Below are the code and all the weights of a small trained network. Each question names an input and a class and asks about switching units off, where a switched-off unit gives its printed mean instead of its output.

import numpy as np


def w(rows, s, z=0):
    codes = np.array(rows[::2]) - 128.0
    scale = np.full(codes.shape[1], s)
    scale[-1] = z or s
    return codes * scale


def norm(h):
    return h / np.sqrt((h * h).mean(-1, keepdims=True) + 1e-5)


def f(y):
    return y / 2 * (1 + np.tanh(0.7978845608 * (y + 0.044715 * y**3)))


def log_softmax(a):
    a = a - a.max(-1, keepdims=True)
    return a - np.log(np.exp(a).sum(-1, keepdims=True))


def net(x, mask):
    res = np.array(x, float).reshape(1, 7) / 4 @ E
    u = 0
    for l in range(3):
        y = f(norm(res) @ A[l][:, :-1].T + A[l][:, -1])
        res = res + np.where(mask[u : u + 13], y, B[l][:, -1]) @ B[l][:, :-1]
        u += 13
    return log_softmax(norm(res)[-1] @ U[:, :-1].T + U[:, -1])


A, B = {}, {}
E = w([
[134,164,128,74,71,125,209,133,74],'x0',
[170,187,138,125,140,182,133,69,143],'x1',
[62,155,175,206,61,229,173,190,179],'x2',
[163,54,163,82,139,133,197,119,229],'x3',
[102,63,166,112,2,103,45,8,131],'x4',
[147,85,136,61,113,193,80,167,98],'x5',
[161,92,186,185,162,136,155,109,60],'x6',
],0.0091)
A[0] = w([
[198,182,115,123,138,221,136,14,185,157],'0.n1',
[94,115,169,202,57,178,120,177,156,10],'0.n2',
[145,24,209,185,102,143,161,46,57,180],'0.n3',
[106,196,119,167,96,120,73,138,60,56],'0.n4',
[69,178,66,88,127,102,93,170,212,30],'0.n5',
[79,159,78,69,35,113,78,98,216,94],'0.n6',
[131,50,202,217,171,144,162,95,48,2],'0.n7',
[75,57,121,149,90,55,143,182,111,147],'0.n8',
[67,178,117,202,101,33,179,59,173,160],'0.n9',
[113,60,131,209,185,176,11,102,209,58],'0.n10',
[121,142,127,60,13,126,249,102,51,11],'0.n11',
[110,19,92,148,103,61,152,197,148,137],'0.n12',
[127,85,144,58,112,227,61,161,94,56],'0.n13',
],0.011,0.0041)
B[0] = w([
[86,152,233,103,154,158,132,125,81,215],'0.n1',
[75,129,64,96,110,114,188,31,106,190],'0.n2',
[162,157,85,95,108,173,58,133,192,254],'0.n3',
[83,114,145,173,165,172,78,119,89,172],'0.n4',
[201,200,125,110,101,141,166,155,71,174],'0.n5',
[188,186,89,105,102,184,74,137,170,223],'0.n6',
[213,224,117,96,83,154,170,150,99,186],'0.n7',
[103,160,203,123,159,157,114,100,106,193],'0.n8',
[191,28,158,153,107,150,142,120,104,222],'0.n9',
[113,150,162,166,91,6,136,173,127,245],'0.n10',
[109,159,173,188,94,7,126,173,138,194],'0.n11',
[117,155,219,101,151,159,131,117,106,202],'0.n12',
[183,16,170,161,102,139,176,137,81,193],'0.n13',
],0.022,0.0081)
A[1] = w([
[58,143,107,140,98,159,217,133,159,48],'1.n1',
[155,139,136,130,210,143,214,237,150,50],'1.n2',
[63,161,229,84,158,171,124,122,159,68],'1.n3',
[199,104,89,17,213,3,65,46,61,118],'1.n4',
[166,8,136,140,103,142,175,164,137,37],'1.n5',
[89,108,86,98,133,145,162,184,203,32],'1.n6',
[76,128,83,157,246,129,208,188,107,82],'1.n7',
[67,119,70,157,71,162,223,87,175,4],'1.n8',
[172,175,140,202,192,109,139,67,161,82],'1.n9',
[103,133,146,135,113,73,130,213,177,90],'1.n10',
[110,153,112,175,132,35,140,140,149,2],'1.n11',
[167,98,139,94,175,96,124,145,149,83],'1.n12',
[168,107,172,128,114,150,199,108,221,185],'1.n13',
],0.013,0.002)
B[1] = w([
[117,160,105,131,114,126,173,55,111,154],'1.n1',
[166,147,143,155,23,161,32,114,202,234],'1.n2',
[102,112,165,86,205,135,157,122,135,254],'1.n3',
[93,153,87,116,95,123,243,7,114,215],'1.n4',
[187,45,152,154,147,139,150,112,133,178],'1.n5',
[175,161,155,133,146,142,140,98,137,119],'1.n6',
[105,100,158,124,55,130,34,110,180,193],'1.n7',
[149,140,81,91,141,109,164,39,114,153],'1.n8',
[113,67,138,78,73,105,160,190,68,161],'1.n9',
[128,143,128,149,161,80,160,106,166,188],'1.n10',
[98,126,135,162,129,97,118,129,149,168],'1.n11',
[120,135,92,108,118,116,174,128,126,153],'1.n12',
[101,68,82,120,197,134,164,158,129,226],'1.n13',
],0.018,0.0068)
A[2] = w([
[108,101,86,79,87,127,22,115,214,28],'2.n1',
[172,118,85,88,158,93,79,134,123,81],'2.n2',
[114,161,100,185,150,161,190,166,146,129],'2.n3',
[153,140,132,109,174,116,171,124,203,145],'2.n4',
[152,120,90,23,127,110,131,198,77,82],'2.n5',
[82,122,75,122,135,122,89,188,179,53],'2.n6',
[114,150,137,172,108,34,142,164,146,63],'2.n7',
[191,201,81,115,127,149,125,156,103,58],'2.n8',
[65,122,148,96,132,167,131,174,115,2],'2.n9',
[188,162,51,97,181,103,97,156,122,52],'2.n10',
[72,132,43,238,171,162,56,131,34,49],'2.n11',
[142,120,80,71,181,118,193,194,248,146],'2.n12',
[203,94,145,182,148,148,133,130,101,103],'2.n13',
],0.015,0.0029)
B[2] = w([
[143,119,118,190,145,193,45,72,199,253],'2.n1',
[58,138,178,134,46,167,176,140,135,128],'2.n2',
[188,155,153,104,93,123,65,110,123,121],'2.n3',
[40,114,30,140,82,103,73,189,57,206],'2.n4',
[145,160,104,191,137,149,154,153,108,151],'2.n5',
[162,110,126,70,123,101,85,94,149,122],'2.n6',
[117,140,117,185,139,47,106,128,112,247],'2.n7',
[110,176,84,137,146,122,166,185,111,225],'2.n8',
[148,156,123,138,139,120,63,81,76,139],'2.n9',
[131,146,128,105,80,135,178,88,120,135],'2.n10',
[111,89,74,28,239,91,170,205,253,167],'2.n11',
[120,139,29,113,198,85,131,222,177,176],'2.n12',
[105,78,85,120,135,126,157,146,96,233],'2.n13',
],0.019,0.0057)
U = w([
[147,133,122,143,88,157,46,90,188,214],'0',
[107,156,142,175,109,7,118,145,122,189],'1',
[180,221,68,97,103,161,149,189,101,97],'2',
[74,135,64,90,128,113,186,22,113,74],'3',
[169,17,130,135,124,130,151,149,84,51],'4',
[80,162,225,87,190,150,102,118,80,5],'5',
[82,104,80,91,198,109,106,174,170,207],'6',
],0.014,0.0022)

Each question gives the input, the list of numbers given to net, and the class t.
The units are the neurons (one row each of A and B). Each row of codes is followed by its name. A weight is (code - 128) times the scale printed after its matrix; where a second scale follows, it is the last column's (A, B and U).
mask holds one flag per neuron, layer by layer. A switched-off neuron (its flag False) gives its mean, the last column of its row in B, instead of its output. The means were averaged over made-up inputs and are rounded, as every weight is.
A unit's drop is (log p(t) with every unit on - log p(t) with that unit switched off) / (log p(t) with every unit on - log p(t) with every unit switched off).
The circuit of an input: a set's keep is (log p(t) with only the set's units on - log p(t) with every unit switched off) / (log p(t) with every unit on - log p(t) with every unit switched off). Starting from the 12 units with the biggest drops (on a tie, the unit counted first), units are removed one at a time, each time the one whose removal leaves the highest keep (on an exact tie, the one counted first), for as long as the keep stays at least 0.8.
circuit, biggest first: the units of the circuit, biggest drop first
top k neurons: the k neurons with the biggest drops, biggest first
top k neurons in layer l: the k neurons of layer l with the biggest drops, biggest first
input [-6,-3,2,-3,-7,6,-3], class 0: top 3 neurons	(1.n2 0.n9 0.n11)
input [6,2,4,3,-6,3,3], class 0: top 3 neurons	(1.n2 0.n10 1.n7)
input [-3,2,-7,-1,-1,-4,3], class 3: circuit, biggest first	(1.n4)
input [-2,-7,0,-8,3,7,-4], class 6: top 4 neurons in layer 0	(0.n4 0.n9 0.n1 0.n6)
input [8,6,-6,-6,5,6,5], class 1: top 4 neurons in layer 0	(0.n11 0.n6 0.n9 0.n2)
input [-2,5,4,-1,-2,-4,0], class 5: top 2 neurons	(0.n1 0.n13)
input [-7,-3,0,-8,-5,-7,-4], class 6: top 3 neurons	(0.n4 2.n11 0.n13)
input [-1,-5,-4,3,0,2,5], class 2: top 3 neurons	(0.n7 0.n3 0.n1)
input [2,3,3,8,2,6,7], class 6: circuit, biggest first	(0.n3 1.n13 2.n12)
input [-5,7,2,3,2,2,4], class 5: top 3 neurons	(0.n1 0.n11 1.n3)
input [6,6,1,6,2,4,7], class 2: top 2 neurons in layer 0	(0.n3 0.n10)
input [7,8,-2,3,2,-5,8], class 2: top 3 neurons	(0.n7 0.n3 0.n10)
input [-4,-6,-5,0,5,0,0], class 5: top 4 neurons	(0.n12 0.n8 1.n3 1.n2)
input [0,-2,-2,-7,-6,-1,-1], class 6: circuit, biggest first	(0.n4 2.n11)
input [2,0,8,3,-4,1,7], class 3: top 3 neurons in layer 0	(0.n2 0.n6 0.n5)
input [-2,0,-4,-8,0,8,6], class 4: top 4 neurons	(0.n13 1.n5 0.n6 0.n8)
input [-4,-6,-4,3,5,1,2], class 5: circuit, biggest first	(0.n12)
input [-6,5,-5,-3,-8,-3,-7], class 0: top 3 neurons in layer 0	(0.n6 0.n3 0.n7)
input [-7,-2,0,8,7,6,-3], class 6: top 2 neurons	(2.n12 1.n2)
input [6,-5,1,-5,8,5,6], class 0: circuit, biggest first	(0.n3)
